Here are made-up things, facts about them, and rows of numbers that follow some of those facts. Name the thing behind each unnamed row.

Some rows with their names:
[  9  16  15 -10 -57 -17   7  30  26 -15  21   3 -30 -34  -2 -12 -34  38
  -9   7  18 -26 -12  20  -4  20  16  -4  32   5 -49   4 -22  -8  13]: tranar
[-13 -25  16  18 -40 -39  15   7   5  13   4  -5  -7   4 -31   6 -27  31
  25  26  13 -36  47 -19 -41  17  14  11  30 -16 -21 -29 -15  12 -11]: tralur
[-14 -16  23  16 -33   1 -10  16  21  19   6 -12  -9  15 -13   4 -36  20
  28  32  12 -34  35  -4 -14  19  21  13  23   4   2 -18 -19  -2   9]: brabrefas
[ 20  23 -30   5  58   1  14  -4 -32 -27 -19  22   2   3  20  10  33 -52
 -25 -28 -24  52 -41 -15   6 -11 -18 -15 -60 -23  33  15  49 -31 -21]: merin
[ -6  10   3 -21 -54   0 -12  -3  25   1   0  -3  14  -3  14   7  -7  28
  31   4  37 -44   7   9   5  -5 -10  21  32   0 -24   4 -10   4 -24]: plapir
[  1  -6   4 -10 -29  -4 -32   2  12   9   3  -5  28  10  21   8  -9  37
   2  11  24 -35  11  28  25  11  -2   3  12  20 -16 -26 -16   8 -18]: druklin
[-23 -39  12   8 -26  -9 -27  15   6  20   9 -27  16   7 -11  12 -12  28
  13  18  -4 -21  40   8   0  21  23  11   3  16   1 -27 -39  15   6]: stastir
[-21 -29  17  12  -4   3 -36  10  11  31  11 -23   4  20  -1   7 -22  28
  -1  20  -9 -22  40  18  12  23  21  -1  16  29   5 -31 -35  22  15]: diske
[ 10  40 -32  -5  33   4  30 -16 -25 -31 -24  25 -13  -4  15   8  35 -62
   6 -40  -9  37 -40 -36  -8 -27 -26  -2 -34 -48  30  45  51 -32 -28]: plisem
[  7   5  15 -12 -27  36 -35   2  39   8  13 -13  14   0  14  -8 -12  24
   7  17  24 -23 -16  41  39   8   6  13  13  41  -7   1 -28   1  18]: fisilas
[-19 -34  12   3 -21  -8 -20   9   7  21   8 -26   4  -3 -21  -1  -9  34
   2  13   2 -20  44   2  -9  10  21   3  22  21  -8 -26 -35  29  17]: pekel
[ -5  22 -24   5  65 -17  42 -36 -51  -9   3  28  -9   3  25  10  45 -50
  -9 -35 -46  62 -34   1  26 -15 -33 -19 -32 -45  14  43  25 -12 -15]: rimigek
[  1   4  12 -21 -31  34 -30  -5  37   9  12 -19  13 -11   9  -8  -2  25
   9   5  23 -22  -8  36  34  -1   2  15  25  37 -10  10 -32  14  19]: lelol
[  1  -9   4 -16 -31 -12 -16   2  17   7   9  -6  22  -7   7  -2  -5  39
  -8   7  16 -24   5  28  13   5  -4   5  20  23 -35 -17 -19  22  -5]: rumo
[-17 -28  25 -10 -28  36 -29   5  11  21  16 -38  -2 -13 -25 -22  -1  18
  14   6  14 -21  27   1  11  -6  29   2  30  37   9   5 -60  18  48]: broflu
[-10 -27  26   5 -35 -33  19   1 -20  16   2   1 -12  -3 -36 -22 -27  36
  16  15  36 -47  52 -38 -42  -7  17 -16  55 -11 -26 -28 -21  10   1]: skifle
[ 11  22 -38 -11  61   9   9  -7 -30 -25 -20  12  -2  -9  15   4  46 -54
 -35 -46 -34  57 -40 -15   5 -22 -21 -15 -45 -16  26  26  43  -8  -8]: pluplun
[-11 -15  27  11 -14  34 -39   6  33  23  11 -34  -3   9  -9  -4 -20  16
  16  23   3 -19  24  17  19  17  27  14  15  38  21  -9 -44  10  38]: bredim
[  4  -9   8  -6 -26  -6 -22   8  16   7   8  -1  23   7  13   4 -17  37
  -5  20  16 -28   4  31  19  15   1   3   7  26 -24 -27 -14   7  -9]: grisur
[ -1  -8   6 -12 -20   4 -35  12  19  11   8  -7  25   8  19   3 -16  35
 -13  16   9 -26   3  36  24  13   2   1   8  36 -23 -24 -17  13  -3]: podrevos

There are 3 kinds of fact about the things: Λ, Δ, ξ.
drilis | Λ kletres stastir | Δ 918
zere | Λ kudal grubiril grileba | Δ 316 | ξ fluplis
pudruk | Δ 918 | ξ brigrel
flola | Δ 918
skogror | Λ druvuso gruplan | Δ 316
muklas | Λ sizu | Δ 316 | ξ koplisem
nuskem | Λ luskom | Δ 918 | ξ skitrol
plakla | Λ beflun | Δ 316 | ξ fegugre
gibik | Λ dogru | Δ 316 | ξ britel
kopil | Λ nuskem pepivis | Δ 316
nobedrak | Λ plofum | Δ 918
skide | Λ merin bredim | Δ 316 | ξ tagala
rumo | Λ britel | Δ 316 | ξ skikibu
ludin | Λ beflun diske | Δ 316
rimun | Δ 918
zibete | Δ 918
mari | Λ laral | Δ 316
kerulun | Λ beflun | Δ 918
boklak | Λ fegrol milem flepli zapan | Δ 918
fezem | Δ 316 | ξ milem
sizu | Δ 918
sisto | Δ 918 | ξ fegrol
zozas | Δ 316
druvuso | Δ 316 | ξ flepli
steflek | Λ diske | Δ 316 | ξ rabrun
plapir | Λ merin | Δ 316 | ξ druklin
gulol | Λ vamur | Δ 316 | ξ niflis
klidron | Δ 918
duvuvin | Λ saflolal | Δ 316 | ξ plakla
rabrun | Δ 316
mestum | Δ 316 | ξ plofum
grileba | Λ skogror | Δ 316 | ξ zibete
puskor | Λ saflolal | Δ 316
grubiril | Δ 316
vegom | Λ kerulun beflun | Δ 316 | ξ buflil
milem | Λ gulol | Δ 316 | ξ klidron
tezis | Λ stuvel | Δ 316 | ξ nuti
putrel | Λ rasak | Δ 918 | ξ gatru
furok | Δ 316 | ξ govudi
kletres | Λ vugo | Δ 316
riskel | Δ 918 | ξ rimigek
truklar | Λ stidim | Δ 316
kigro | Λ dreto koplisem gibik | Δ 316
gatru | Λ gruplan | Δ 316
druklin | Δ 316 | ξ rimun
skitrol | Δ 918 | ξ gruplan
buflil | Δ 316 | ξ vumuso
stuvel | Δ 918 | ξ gulol
stova | Λ stastir | Δ 918 | ξ rasar
fegugre | Λ truklar driskin puskor | Δ 918
miska | Δ 316
diske | Δ 316
trutrar | Λ driskin brabrefas | Δ 316 | ξ gutrem
gragrubok | Λ ralifu | Δ 316
flepli | Λ rivi gatru fezem | Δ 918 | ξ bistopar
zavi | Λ gruplan pepivis | Δ 316
kaven | Δ 918
vazol | Δ 316 | ξ gigruvi
gutrem | Δ 316 | ξ tugil
saflolal | Λ druvuso | Δ 316 | ξ furok
stoman | Λ luskom kaven merin | Δ 316 | ξ boklak
vuda | Λ tralur | Δ 316 | ξ nobedrak
vugo | Λ duvuvin miska | Δ 918
nuti | Δ 316 | ξ muklas
plaper | Λ zozas kaven | Δ 316
pluplun | Λ plestek fezem | Δ 918 | ξ floplek
luskom | Λ stastir | Δ 316 | ξ bapes
bapes | Δ 316 | ξ gragrubok
bistopar | Λ bestos | Δ 316 | ξ kistar
brodi | Λ druvuso bropok | Δ 316
vakloklir | Δ 918 | ξ merin
rasak | Δ 316
babral | Δ 918 | ξ pluplun
beflun | Λ luskom | Δ 316 | ξ fisilas
rasar | Λ kerulun | Δ 316 | ξ rumo
vizegol | Λ dogru bropok | Δ 918 | ξ skinir
palitron | Λ duvuvin stoman | Δ 918
brison | Λ duvuvin | Δ 316
kistar | Δ 316 | ξ duvuvin
skerak | Λ felol pana stuvel | Δ 316 | ξ broflu
brabrefas | Δ 316
bropok | Λ druvuso | Δ 918 | ξ tralur
gruplan | Δ 918
bestos | Δ 918 | ξ plisem
brigrel | Λ zibete | Δ 316 | ξ sizu
grovan | Λ duvuvin steflek | Δ 316
stastir | Δ 316
trute | Δ 918 | ξ pudruk
rivi | Λ furok stuvel | Δ 316 | ξ kletres
tralur | Λ brabrefas | Δ 316
plofum | Λ bestos rasak | Δ 316
rimigek | Λ beflun | Δ 918 | ξ trimon
fegrol | Δ 918 | ξ diske
tagala | Λ grisur | Δ 316 | ξ klusor
vamur | Δ 316 | ξ grileba
vutri | Δ 918 | ξ tinun
pekel | Λ felol dogru | Δ 316
laral | Λ brison | Δ 316 | ξ flazi
dreto | Δ 316
merin | Δ 918 | ξ fezem
podrevos | Δ 316 | ξ vegom
koplisem | Δ 918
beveflan | Λ pluplun | Δ 316 | ξ riskel
felol | Δ 316 | ξ klesten
tranar | Λ vizegol | Δ 316 | ξ gibik
skifer | Λ bestos stabrem | Δ 316
pana | Δ 316
britel | Λ podrevos | Δ 918
grisur | Δ 316 | ξ zapan
fluplis | Λ bropok | Δ 316 | ξ brison
vofal | Δ 316
zapan | Δ 918 | ξ sisto
plisem | Λ vofal | Δ 918 | ξ felol
skifle | Λ saflolal bropok | Δ 316
dogru | Λ sizu | Δ 918 | ξ tredrelin
pepivis | Λ skifle rasak | Δ 918 | ξ skerak
driskin | Δ 316 | ξ renir
trapur | Δ 918 | ξ steflek
broflu | Λ nuskem bropok | Δ 316
kudal | Λ rabrun | Δ 316
niflis | Λ rabrun | Δ 316 | ξ stastir
klusor | Δ 316 | ξ drupel
skikibu | Λ stova | Δ 316 | ξ kopil
tugil | Λ duvuvin pana | Δ 918 | ξ tranar
tinun | Λ vegom | Δ 316 | ξ stabrem
tuplen | Λ druvuso | Δ 918 | ξ dogru
drupel | Λ luskom rasak | Δ 918 | ξ plapir
floplek | Δ 918 | ξ brabrefas
skinir | Λ kaven | Δ 316
flazi | Λ bredim grovan | Δ 316 | ξ neplu
gigruvi | Δ 316 | ξ skifle
fisilas | Δ 316 | ξ vuda
govudi | Λ vugo | Δ 316 | ξ mestum
klesten | Δ 918 | ξ stuvel
trimon | Δ 316
neplu | Δ 316 | ξ vazol
denal | Λ plisem riskel | Δ 918 | ξ flola
vumuso | Λ brison | Δ 918
tredrelin | Δ 316 | ξ zelol
bredim | Δ 316
stidim | Λ rabrun beflun stastir vofal | Δ 316
gitroto | Λ nuskem | Δ 918
renir | Δ 918 | ξ ralifu
stabrem | Δ 918 | ξ trutrar
zelol | Δ 316 | ξ saflolal
kotubrom | Δ 316 | ξ zere
plestek | Λ vakloklir bestos plisem | Δ 316
ralifu | Δ 918 | ξ pekel
lelol | Λ tredrelin | Δ 316 | ξ skide

Name these rows:
No name comes twice in this set of rows, the named rows included.
[ 11   0  30 -23 -19  39 -32   0   4  11  17  -4  13   4  17 -33 -17  28
   3  16  46 -36  -8  24  46 -13  11 -20  30  44  -7   1 -37 -12  29]	druvuso
[  0  30 -41 -18  16   4  24 -11 -31 -34 -24  13  -1 -17  16  17  54 -66
  17 -49  -9  36 -40 -40 -10 -32 -28   6 -41 -56  33  53  39 -31 -36]	drupel
[ 15   9  10  -6 -27 -15 -26  44  19  -7  23  -5 -21 -26  18  -6 -36  47
 -43   5  -4 -12 -12  51  26  44  23 -19  11  30 -40 -23 -31  -2  24]	gutrem
[ 12 -20  37 -20 -15  20  42 -20   0  13  22  39  28  18 -28 -54 -40  30
  -2  54  44 -32  -5   2 -19 -45 -16 -21  52  38 -66  -6  11   6  29]	saflolal
[ 13  22  15  -5 -56 -20   8  35  29 -15  21   4 -38 -37   1 -12 -39  39
 -13   7  13 -23 -14  26  -3  30  18  -5  30   1 -50   1 -21 -12  16]	trutrar
[ 18  27 -12  -9  48  12  46 -14 -56 -25 -11  45 -14   2   5 -25  20 -57
 -10 -22   4  33 -41 -47 -12 -46 -20 -39 -20 -35  16  40  49 -46  -2]	tuplen
[ 21  17 -27  -5  28 -28  57  -6 -63 -40 -21  40 -12 -18 -10 -11  28 -50
  -9 -30   4  30 -29 -62 -40 -36 -19 -28 -31 -60   8  22  53 -41 -29]	vizegol

The same things again, as new rows of numbers:
Known rows:
[-10 -21 -12  -9 -10  27 -26  17  11 -23   3   8  -4 -12  -3  -8  14   6
  -9  11 -24  24  -2   9   8  12]: flazi
[ -4   1  10 -10 -10  17   1  15 -12 -29  -4 -20 -14  11 -30  -7  33  -4
  20  35 -29   9  23  22  15  16]: ralifu
[ -5 -13 -21  -9 -30   6 -28   9   7 -24   5   4 -14  -6   4  10  33  -9
 -30  21 -22  13  -4  23   5  11]: tranar
[-17   1 -17  -5  -3  27 -15  14  -2 -33   5   6  27 -15 -13   9  31  -2
 -12 -14 -33   3   4  -2   3  19]: stastir
[  0 -15 -24  -4  -9  24 -35  15   6 -25  -1  -6 -10  -6  -2  -1  17   3
 -11  14 -28  16  -7   4   5  21]: zere
[  0  -1   5  -4  -2  16  -9  16 -10 -31  -3 -15 -17   5 -38  -6  32 -13
  23  37 -19  16  32  18  13  22]: fegrol
[ -4   2  10 -11  -9  16  -2  14  -9 -29  -5 -23 -16  11 -30  -9  32  -6
  20  38 -27   7  20  21  12  14]: babral
[-24  11  16   0   3  10  -2  12  -8 -22 -11 -28   9   5 -33   3  45 -19
  23  17 -12 -10  14   8  11  15]: nobedrak
[  2  -6 -13   6  -7  26 -45   7  13 -36  23   4  17   8 -19  -7  18   5
 -13  21 -41  28   1  10   6  28]: gulol
[-18  -2 -23  -2  -3  24 -16  12   2 -21  -3  -5  16 -17  -9  10  23  -9
 -19  -6 -27   4   2  -4  -1  17]: puskor
[  3 -36 -24 -20  11  35 -14  22  -6 -13 -10  15   2  -5  -5   0  14  -5
  -9  -3 -24  35   1  22  20  16]: duvuvin
[ -3 -13 -22   5  -8  27 -35  25   1 -24  10   1  -4 -11 -13  -3  16  -2
 -13  14 -23  27   4  10   8  20]: milem
[-22  15  11  -4  -3  15   5  12 -12 -23 -12 -26  11   1 -39   2  36 -15
  12  24 -21  -7  22   9   8  12]: flola
[-11 -10 -20 -14  -3  38 -28  18 -20 -29  31 -13 -18  -9  -4  -8  17  11
 -19  15 -20  11   1  -3   1  -2]: zelol
[-17   7   2 -12   6  16   2   7  -2 -17 -32 -33  10   1 -36   1  35 -16
  20  21 -18  -9  17   3   7  15]: fegugre
[-23 -22  -7   9 -16  23 -19  22  15 -24   6   7 -14 -14   4  -8  10  10
  -2   9 -29  20   1   2   9  16]: skide
[-10 -15 -17   2 -11  24 -22  11   3 -17  11  -4  -8   1   0   0  17  -1
 -23  16 -27  19  -5  12   7  15]: muklas
[-22  11   8  -2   2  16  18   3 -13 -19  -5 -27   6   6 -34   9  38 -21
   7  21 -24  -3  28  18   8  15]: sizu
[-18  -2 -24   6   0  24 -20  10   2 -17  -2  -9  15 -15 -11  14  25 -12
 -18  -1 -22   7   1  -3  -1  19]: skogror
[ -5 -12 -16   0 -13  30 -26  22  -2 -24  10  -1  -6  -5  -6  -4  16   6
 -15  11 -32  18  -3  12  11  14]: nuti

Which thing is each row?
No name comes twice in this set of rows, the named rows included.
[ -7  -7  14 -22  -5  15   8  12  -7 -35  -2 -10 -14   7 -28  -8  37  -4
  27  27 -27  10  26  21  16  15]	merin
[-24   7  10  -6   2   9   5   2  -2 -22 -17 -29   6   4 -30   4  41 -17
  21  18 -15 -10  18   6   7  13]	gitroto
[-20 -13 -12  30 -25  28 -11  30   6 -21   8   0 -23 -15   6  -2   7  12
  -1  10 -41  19   7   3   9  27]	klusor
[ -9  -9 -22 -13  -7  38 -25  23 -19 -30  28  -8 -13 -11  -6  -9  18  12
 -17  13 -23  11   5   2   4   1]	tredrelin
[-26 -21  -6  18 -20  23 -14  25  15 -25   8   5 -20 -18   7  -7  11  13
   2   5 -32  19   2   0   8  20]	plapir
[-29   6  17 -12   2  13   6   4   4 -21 -16 -21   9  -6 -35  -2  36 -16
  19  21 -13  -4  24   4   6   9]	palitron
[ -5 -20 -18 -10  -8  25 -21  17   0 -34   9   8  -5  -8   2   1  26   4
  -6   0 -30  16  -2   8  10  17]	luskom
[ -8  -9 -20  -8  -8  34 -28  20 -12 -27  20  -6 -11  -8  -6  -6  16   9
 -18  13 -24  13   0   3   4   5]	mestum
[  0  -9 -12   0  -4  27 -32  -2  12 -37  30   7  12   9 -11  -1  19   2
 -16  14 -48  31   7  15   5  27]	felol
[-12 -16 -15   1  -6  25 -32  12  11 -16   9   2  -7  -8  -6  -4  14  -4
 -18  16 -21  26   4   8   5  12]	skerak
[  3   7  14  -7   4  16 -14  -8   8 -45  18 -12   8  24 -44  -9  34  -9
  21  39 -42  24  32  22   8  32]	stuvel
[  4 -31 -19  -3   9  31 -34  30 -11  -8 -10   2  -1   5  -4  -5  21  -2
  -3   0 -13  22 -16  21  25  19]	bistopar

The same things again, as new rows of numbers:
Named rows:
[ -3  19  11  -7 -14   5  38  14  12   0   0  -5   4  25]: gragrubok
[ 23  16  13 -19 -10   5  12  19  16   8   7   6  25  26]: brodi
[ 1 23 14 18 -6 21 48  4 12 14 -5  1  9 18]: brabrefas
[ 12  13  -3 -49 -30  -4  22   6   6  15 -22   3  18   1]: skerak
[  2  24  26 -45   9  -5  -7 -15  19  -4 -46   1  13   6]: stoman
[  7   5 -20  21 -20 -20  -5 -20  23   3  64  -6  -2  24]: boklak
[  1  20  18 -32 -11  -8  45 -20  10  20 -23  -1   9  -1]: milem
[  1  14  39 -64   7  -6  32 -12  33  25 -23 -18   6 -37]: gulol
[  2  30  54 -19  33  -5  -1 -31  21  -7 -46   7  14 -14]: luskom
[  5  10 -10  41 -17 -13 -49 -15  25  -7  57   6   6  16]: fegugre
[  0  23  16 -32 -12  -6  31 -15   8  13 -33   0  11  -8]: fisilas
[ 15  16  31 -55   0 -17   6 -11  12  -2 -35   5  17  -3]: zere
[ 43  30  19 -59 -23   8  19 -17  -4  -1  -5   7  20 -20]: tranar
[ 7 36 30  8  9 -1 49 10 15  2 12  1  5 -7]: dreto
[ -2  21  18   2 -11   9  43   8  12  10  -5  -2   7  21]: trimon
[  0  16  27 -28  -7  -4  -7 -12   8  -6 -51   2  15  -5]: rasar
[  6  28  32 -37  10 -18  31 -18  13   5 -26   0   9 -14]: buflil
[-13  23  19 -20 -54   4  -4  -1  11  45 -20  34  32  21]: duvuvin
[-13  20  -4 -39   1  -9  17 -19   9  -4 -53  -4  36  12]: skide
[ 23   7 -67  63 -17  -4 -17 -17  -1  28  18  11   6 -28]: dogru

Name these rows:
No name comes twice in this set of rows, the named rows included.
[ 27  26   8 -30 -26  10  33  -6  -6   4  -3   5  17 -28]	gibik
[  0  26  16 -30  -6   2   9 -14  15   9 -43   3  18   3]	steflek
[ 22  13   0 -35 -22   7   8   2   7  15 -25  10  30   5]	fluplis
[  7  26  26 -15  10  -2  27 -24  14  16 -37   6  16 -11]	driskin
[  4   7   3  -7 -29 -40 -21 -39  23  19  53  17   5 -10]	flepli
[ 15  22  12 -32 -10 -11  20   7   3   4  -9   4  13 -25]	muklas
[ 36  23 -28 -31 -39   5 -42 -53   8   7  39   2  14  -3]	tugil
[ 19  11 -15  60  -1   2   1 -32  29  24  64   7  15  15]	gruplan

